Below is a small trained network, with its code and all its weights. Each question gives an input and a class and asks what happens when units are switched off, that is, made to give their printed mean instead of their output.

import numpy as np


def w(rows, s, z=0):
    codes = np.array(rows[::2]) - 128.0
    scale = np.full(codes.shape[1], s)
    scale[-1] = z or s
    return codes * scale


def f(y):
    return y / 2 * (1 + np.tanh(0.7978845608 * (y + 0.044715 * y**3)))


def log_softmax(a):
    a = a - a.max(-1, keepdims=True)
    return a - np.log(np.exp(a).sum(-1, keepdims=True))


def net(x, mask):
    res = np.array(x, float).reshape(1, 7) / 4 @ E
    y = f(res @ A[0][:, :-1].T + A[0][:, -1])
    res = res + np.where(mask, y, B[0][:, -1]) @ B[0][:, :-1]
    return log_softmax(res[-1] @ U[:, :-1].T + U[:, -1])


A, B = {}, {}
E = w([
[133,75,118,118,107,141,164,185,166],'x0',
[170,91,170,87,218,80,183,167,50],'x1',
[28,106,224,160,66,2,126,164,118],'x2',
[133,130,131,120,120,126,130,116,116],'x3',
[144,141,135,115,110,117,134,103,112],'x4',
[150,229,141,140,76,194,126,206,91],'x5',
[62,176,207,77,164,174,119,137,189],'x6',
],0.0099)
A[0] = w([
[46,128,100,154,82,162,132,93,116,125],'neuron 1',
[117,191,152,185,139,188,140,199,76,107],'neuron 2',
[179,170,177,159,67,155,73,202,66,92],'neuron 3',
[119,156,45,115,86,111,99,106,207,114],'neuron 4',
[141,98,97,152,77,119,129,125,52,254],'neuron 5',
[93,180,210,43,135,156,106,131,109,204],'neuron 6',
[143,131,158,100,199,89,141,178,80,76],'neuron 7',
[200,114,103,254,119,98,106,139,70,73],'neuron 8',
[73,59,179,163,212,115,106,26,142,228],'neuron 9',
[180,89,120,75,224,121,189,158,48,188],'neuron 10',
[137,199,162,100,128,108,197,121,213,127],'neuron 11',
[22,124,211,234,66,70,202,137,88,95],'neuron 12',
[100,144,220,74,179,175,95,115,168,66],'neuron 13',
],0.0085,0.0062)
B[0] = w([
[113,155,117,106,91,33,83,142,94,163],'neuron 1',
[206,108,91,124,235,48,116,105,107,171],'neuron 2',
[190,72,80,139,204,10,150,100,169,179],'neuron 3',
[159,242,89,67,78,114,123,74,176,185],'neuron 4',
[123,70,203,175,86,137,75,177,133,210],'neuron 5',
[152,83,140,184,76,142,109,213,128,199],'neuron 6',
[11,190,64,157,26,82,124,164,155,175],'neuron 7',
[93,58,97,53,87,202,2,155,92,176],'neuron 8',
[186,102,123,172,124,113,122,92,190,243],'neuron 9',
[99,200,120,181,120,133,140,161,144,234],'neuron 10',
[141,58,145,69,113,104,157,165,78,153],'neuron 11',
[157,157,107,183,147,238,211,21,84,254],'neuron 12',
[103,26,65,67,78,165,72,168,48,173],'neuron 13',
],0.0079,0.012)
U = w([
[99,40,118,95,96,145,93,157,80,61],'0',
[156,169,85,146,168,231,216,81,80,93],'1',
[174,80,126,116,181,1,163,118,170,111],'2',
[57,230,103,123,69,50,151,158,144,72],'3',
[165,139,186,147,126,138,130,153,149,255],'4',
],0.013,0.0099)

Each question gives the input, the list of numbers given to net, and the class t.
The units are the neurons (one row each of A and B). Each row of codes is followed by its name. A weight is (code - 128) times the scale printed after its matrix; where a second scale follows, it is the last column's (A, B and U).
mask holds one flag per neuron, in row order. A switched-off neuron (its flag False) gives its mean, the last column of its row in B, instead of its output. The means were averaged over made-up inputs and are rounded, as every weight is.
A unit's drop is (log p(t) with every unit on - log p(t) with that unit switched off) / (log p(t) with every unit on - log p(t) with every unit switched off).
The circuit of an input: a set's keep is (log p(t) with only the set's units on - log p(t) with every unit switched off) / (log p(t) with every unit on - log p(t) with every unit switched off). Starting from the 12 units with the biggest drops (on a tie, the unit counted first), units are removed one at a time, each time the one whose removal leaves the highest keep (on an exact tie, the one counted first), for as long as the keep stays at least 0.8.
units of the circuit, in order: the units of the circuit, biggest drop first
unit that matters most: the unit with the biggest drop
top k neurons: the k neurons with the biggest drops, biggest first
drop when u is switched off: that unit's drop, to one decimal
input [-5,6,-3,6,5,-4,-6], class 0: units of the circuit, in order => [neuron 8]
input [3,-5,4,4,-7,8,6], class 2: units of the circuit, in order => [neuron 3; neuron 2]
input [0,-2,-5,-4,-8,7,-3], class 2: top 3 neurons => [neuron 12; neuron 3; neuron 2]
input [-4,1,-3,-5,-2,-4,-2], class 4: units of the circuit, in order => [neuron 12; neuron 3; neuron 2]
input [-8,8,-7,5,-6,-3,6], class 3: units of the circuit, in order => [neuron 7; neuron 12]
input [5,4,-4,-2,0,7,-2], class 2: units of the circuit, in order => [neuron 3; neuron 2]
input [3,-8,-4,7,8,-5,0], class 3: units of the circuit, in order => [neuron 12; neuron 4]
input [-4,8,-2,5,3,-4,1], class 3: top 2 neurons => [neuron 7; neuron 10]
input [1,-3,-4,-4,2,8,7], class 2: units of the circuit, in order => [neuron 2; neuron 3]
input [-7,3,-4,8,-3,-3,5], class 4: top 3 neurons => [neuron 12; neuron 8; neuron 9]
input [3,2,-6,7,4,-7,4], class 2: top 2 neurons => [neuron 12; neuron 9]
input [-6,8,0,3,-7,-4,-7], class 3: top 2 neurons => [neuron 10; neuron 7]
input [-1,-2,3,6,-2,-5,-3], class 4: top 2 neurons => [neuron 3; neuron 2]
input [-2,-3,-1,5,8,-2,8], class 0: unit that matters most => neuron 13
input [1,-2,3,-2,2,4,-4], class 0: top 2 neurons => [neuron 8; neuron 9]
input [6,4,-2,8,8,-6,-4], class 4: top 2 neurons => [neuron 10; neuron 3]
input [5,-6,8,8,3,-4,8], class 0: top 2 neurons => [neuron 13; neuron 11]
input [-4,-1,-3,3,-6,3,6], class 0: top 2 neurons => [neuron 13; neuron 12]
input [-2,-8,0,5,-6,-6,-4], class 3: top 2 neurons => [neuron 4; neuron 3]
input [6,-3,-4,-3,-4,-1,-4], class 0: units of the circuit, in order => [neuron 12]
input [1,6,-1,2,-5,-4,0], class 3: units of the circuit, in order => [neuron 10; neuron 7]
input [-4,4,6,5,3,-6,2], class 1: top 2 neurons => [neuron 12; neuron 3]
input [2,1,2,5,-8,8,-6], class 2: drop when neuron 3 is switched off => 1.1
input [-5,0,3,-2,0,-2,0], class 1: drop when neuron 6 is switched off => 0.1
